Below are the code and all the weights of a small trained network. Each question names an input and a class and asks about switching units off, where a switched-off unit gives its printed mean instead of its output.

import numpy as np


def w(rows, s, z=0):
    codes = np.array(rows[::2]) - 128.0
    scale = np.full(codes.shape[1], s)
    scale[-1] = z or s
    return codes * scale


def f(y):
    return np.maximum(y, 0)


def log_softmax(a):
    a = a - a.max(-1, keepdims=True)
    return a - np.log(np.exp(a).sum(-1, keepdims=True))


def net(x, mask):
    res = np.array(x, float).reshape(1, 5) / 4 @ E
    y = f(res @ A[0][:, :-1].T + A[0][:, -1])
    res = res + np.where(mask, y, B[0][:, -1]) @ B[0][:, :-1]
    return log_softmax(res[-1] @ U[:, :-1].T + U[:, -1])


A, B = {}, {}
E = w([
[104,120,107,128,104,163,166,121],'x0',
[66,176,236,100,139,153,126,141],'x1',
[143,64,149,69,132,85,202,173],'x2',
[124,130,123,131,143,125,116,152],'x3',
[166,158,149,138,1,104,109,198],'x4',
],0.013)
A[0] = w([
[243,109,31,155,126,121,110,119,64],'n1',
[45,160,252,128,104,151,111,105,42],'n2',
[185,73,32,172,119,96,116,118,63],'n3',
[105,82,147,146,85,131,126,125,104],'n4',
[200,123,188,177,20,108,118,125,144],'n5',
[94,178,184,70,139,158,125,132,49],'n6',
[123,179,128,231,126,139,105,50,104],'n7',
[78,165,105,203,119,170,55,84,79],'n8',
[160,178,129,144,38,95,158,200,127],'n9',
[113,107,130,159,141,134,133,142,34],'n10',
[134,95,112,130,211,129,166,31,156],'n11',
[87,79,116,83,189,98,121,72,126],'n12',
[138,106,171,60,118,77,160,115,48],'n13',
[124,17,154,96,118,41,168,137,87],'n14',
[135,148,129,138,59,114,119,179,132],'n15',
[118,83,136,111,177,157,121,104,147],'n16',
[52,183,233,91,158,117,140,173,53],'n17',
[185,107,97,118,143,129,150,150,75],'n18',
[94,83,131,113,227,145,139,94,138],'n19',
[103,110,119,126,130,124,110,146,36],'n20',
[90,121,97,142,221,150,135,70,140],'n21',
[128,12,177,38,106,100,150,173,78],'n22',
[129,152,132,154,176,123,177,67,139],'n23',
[128,130,141,144,131,104,121,136,33],'n24',
[166,138,120,126,25,139,134,156,157],'n25',
[94,101,135,139,113,118,143,133,3],'n26',
[110,173,125,216,95,145,91,117,98],'n27',
[132,115,139,139,121,149,136,122,28],'n28',
[162,62,152,72,147,100,196,188,105],'n29',
[151,95,141,62,149,99,189,128,126],'n30',
[126,219,117,214,127,133,100,69,82],'n31',
[162,112,80,140,134,121,130,137,39],'n32',
[118,131,130,150,125,116,138,133,43],'n33',
[142,156,95,156,131,157,77,127,74],'n34',
[199,82,67,215,146,86,151,101,18],'n35',
[135,113,110,91,182,156,124,106,123],'n36',
],0.011,0.0033)
B[0] = w([
[59,82,189,114,40,84,165,10,241],'n1',
[77,59,134,127,55,27,179,35,249],'n2',
[32,81,151,86,48,65,232,35,237],'n3',
[112,137,122,151,113,135,103,156,151],'n4',
[134,86,185,197,120,113,44,216,234],'n5',
[14,57,152,112,69,103,181,4,200],'n6',
[172,229,55,42,191,218,88,124,230],'n7',
[142,182,72,35,229,212,93,130,241],'n8',
[156,132,206,186,81,96,101,223,240],'n9',
[109,107,107,130,131,105,79,133,130],'n10',
[168,73,205,233,98,104,97,228,254],'n11',
[157,114,194,150,119,121,102,194,217],'n12',
[130,214,124,103,180,185,137,114,186],'n13',
[191,162,22,89,163,183,129,86,233],'n14',
[161,123,191,174,75,62,49,195,206],'n15',
[170,128,166,178,112,73,83,177,193],'n16',
[86,53,134,150,72,94,219,10,238],'n17',
[111,118,88,117,100,112,138,77,176],'n18',
[98,144,235,164,113,103,71,199,240],'n19',
[130,119,117,96,106,107,105,133,128],'n20',
[125,121,150,178,128,95,75,214,249],'n21',
[163,182,62,66,169,239,127,130,241],'n22',
[167,141,165,185,149,65,85,165,195],'n23',
[115,81,119,113,129,128,120,152,131],'n24',
[148,95,217,172,174,92,89,188,228],'n25',
[153,145,115,104,153,98,138,121,134],'n26',
[180,185,6,155,189,215,97,112,210],'n27',
[159,114,148,116,127,117,121,107,129],'n28',
[160,217,28,3,248,240,86,108,238],'n29',
[179,202,69,90,154,221,117,141,211],'n30',
[187,209,76,85,193,214,112,73,231],'n31',
[64,102,116,93,112,43,199,110,170],'n32',
[145,115,137,142,169,119,146,124,128],'n33',
[146,140,69,108,187,177,109,86,181],'n34',
[80,82,151,120,110,80,211,69,221],'n35',
[151,142,149,138,78,85,128,193,188],'n36',
],0.0059,0.012)
U = w([
[153,106,170,212,103,95,72,249,223],'0',
[175,156,58,88,150,193,101,113,148],'1',
[44,76,137,146,77,76,183,29,2],'2',
],0.014,0.0015)

Each question gives the input, the list of numbers given to net, and the class t.
The units are the neurons (one row each of A and B). Each row of codes is followed by its name. A weight is (code - 128) times the scale printed after its matrix; where a second scale follows, it is the last column's (A, B and U).
mask holds one flag per neuron, in row order. A switched-off neuron (its flag False) gives its mean, the last column of its row in B, instead of its output. The means were averaged over made-up inputs and are rounded, as every weight is.
A unit's drop is (log p(t) with every unit on - log p(t) with that unit switched off) / (log p(t) with every unit on - log p(t) with every unit switched off).
unit that matters most: the unit with the biggest drop
top k neurons: the k neurons with the biggest drops, biggest first
drop of u: that unit's drop, to one decimal
input [0,3,1,6,-3], class 0: unit that matters most	n3
input [1,-3,-8,-6,7], class 1: top 4 neurons	n31; n27; n7; n8
input [-2,7,-7,2,1], class 1: top 2 neurons	n8; n7
input [-8,8,8,8,-1], class 1: top 2 neurons	n29; n22
input [-6,-5,-7,-5,-7], class 0: top 2 neurons	n11; n21
input [5,8,-7,5,-4], class 2: top 3 neurons	n2; n17; n6
input [6,7,7,2,-3], class 1: top 3 neurons	n29; n22; n30
input [8,0,0,4,0], class 0: top 3 neurons	n3; n29; n17
input [-2,8,4,6,-8], class 0: top 3 neurons	n19; n11; n21
input [0,1,-8,5,7], class 1: top 4 neurons	n31; n27; n8; n7
input [4,7,-4,-6,6], class 2: top 4 neurons	n2; n17; n6; n11
input [-6,3,-5,2,4], class 1: top 3 neurons	n11; n31; n27
input [-4,-7,-4,-6,1], class 2: drop of n2	0.0
input [3,5,5,3,-5], class 0: drop of n16	0.2
input [-7,6,7,7,4], class 1: drop of n22	0.1
